Each row has a name. After each piece below comes the name of the row it's from, unless a question asks for something else. Each question is about the rows just above it.

Columns, left to right: L M F H Z
[ -4 -10 -10  -9  -6] : z_758
[ -1  -4 -29 -20   4] : z_333
[ 0  0  0 -1  0] : z_256
[ 0 -1  0  0  0] : z_42
[  18 -102  -35  -77  -63] : z_751
[  18 -102  -87  -77  -63] : z_275
[-1 -4 -4 -3 -2] : z_71
[  0  -1 -43 -29 -36] : z_127
[-11  29  29  31  -8] : z_755
[ -9   3  11  10 -11] : z_173
which: [  18 -102  -87  -77  -63]  z_275
Which row holds [ -1 -43]?  z_127
[18 -1  0] is in which column, read top down?  L

Columns, left to right: V A N P T
[ 10 -26  50  -5  16] -> z_152
[  0 -38  21  16  28] -> z_751
[ -2 -37  30  23  27] -> z_127
[ 22 -17  62 -34   6] -> z_758
[ 11 -12  98   2   5] -> z_173
[ 21  -1 123 -19  -6] -> z_275
[-14 -40  38  55  33] -> z_71
[123 -20  93   7   8] -> z_42
Which column holds [ 30  62  98 123  38  93] top down?  N
Where do [123 -19] appear?  z_275
[62 98] is in which column, read top down?  N
Which row holds [16 21] read backwards?  z_751

Columns, left to right: Y C U R
[ -2 -18  -9  21] = z_152
[-15  42 -28 -14] = z_42
[-15  42 -11 -24] = z_755
[  5  -3 -18  -9] = z_127
[ 31 -49 -50 -40] = z_16
[-37  73  34  38] = z_751
[  -1 -103   21   37] = z_256
[ 31 -49 -50 -13] = z_758
[ 24 -39 -36 -40] = z_71
which: [-15  42 -28]  z_42
[-18 -50  34  21 -50] is in which column, read top down?  U
[21 -9] is which row, read backwards?  z_152
Which column holds this, read top down? [ 38  37 -13]  R
Which row holds this, read backwards? [ -9 -18  -3]  z_127

Columns, left to right: E X B G
[112 -33  59 -23] -> z_16
[-5 34 10 10] -> z_42
[ 44 -49 -21  25] -> z_755
[-5 44] is in which column, read top down?  E
Which row holds [-5 34 10]?  z_42
which: [-21  25]  z_755
which: [112 -33  59]  z_16
which: [ 44 -49 -21]  z_755

Columns, left to right: kubi sabi fogo muv volan besoz Von
[-38   4 -82 -22  12  23  11] -> z_127
[  3 -82 -22  12  23  11  11] -> z_152
[-38   4  -2 -22  12  23  11] -> z_755
which: [12 23 11 11]  z_152
Where do [-38   4 -82 -22  12  23  11] appear?  z_127
Which row holds [-38   4  -2]?  z_755
which: [  4 -82 -22  12  23  11]  z_127

Columns, left to right: zagu ver Fivos rovi zasil bap dizub
[ -45   24  -22  -54  -45 -100  -61] : z_42
[ 18   2   4  12 -12 -52 -52] : z_275
[ -3  12 -35  11 -28 -68 -49] : z_173
Where do [18  2  4] appear?  z_275
which: [18  2]  z_275
Which column holds [-45  18] top down?  zagu

Columns, left to right: patap dubo zofo Duze vodip zakup barup
[ 46 -24  99 -10 -17  38  31] : z_751
[-42   2 -66  -3 -13 -34 -75] : z_71
[ 41 -18 102 -12 -21  32  60] : z_755
[-24  99  46 -18 -35  30 -69] : z_152
[-2  1 -5 -8 -7  0 18] : z_127
[-22 -53 -41  -1  14 -24 -59] : z_275
[ 46 -24  99 -10 -17  38 -44] : z_256
[ 46 -24  99 -24  -1  14 -29] : z_333
[30 63 60  7 80 35 60] : z_16
Which row holds [ -1  14 -24]?  z_275
The row with [ 46 -24  99 -24  -1  14 -29] is  z_333
[102 -12 -21  32  60] is in which row?  z_755
Which column holds [-66 102  46  -5 -41  99] top down?  zofo
which: [ 46 -24  99 -10 -17  38  31]  z_751

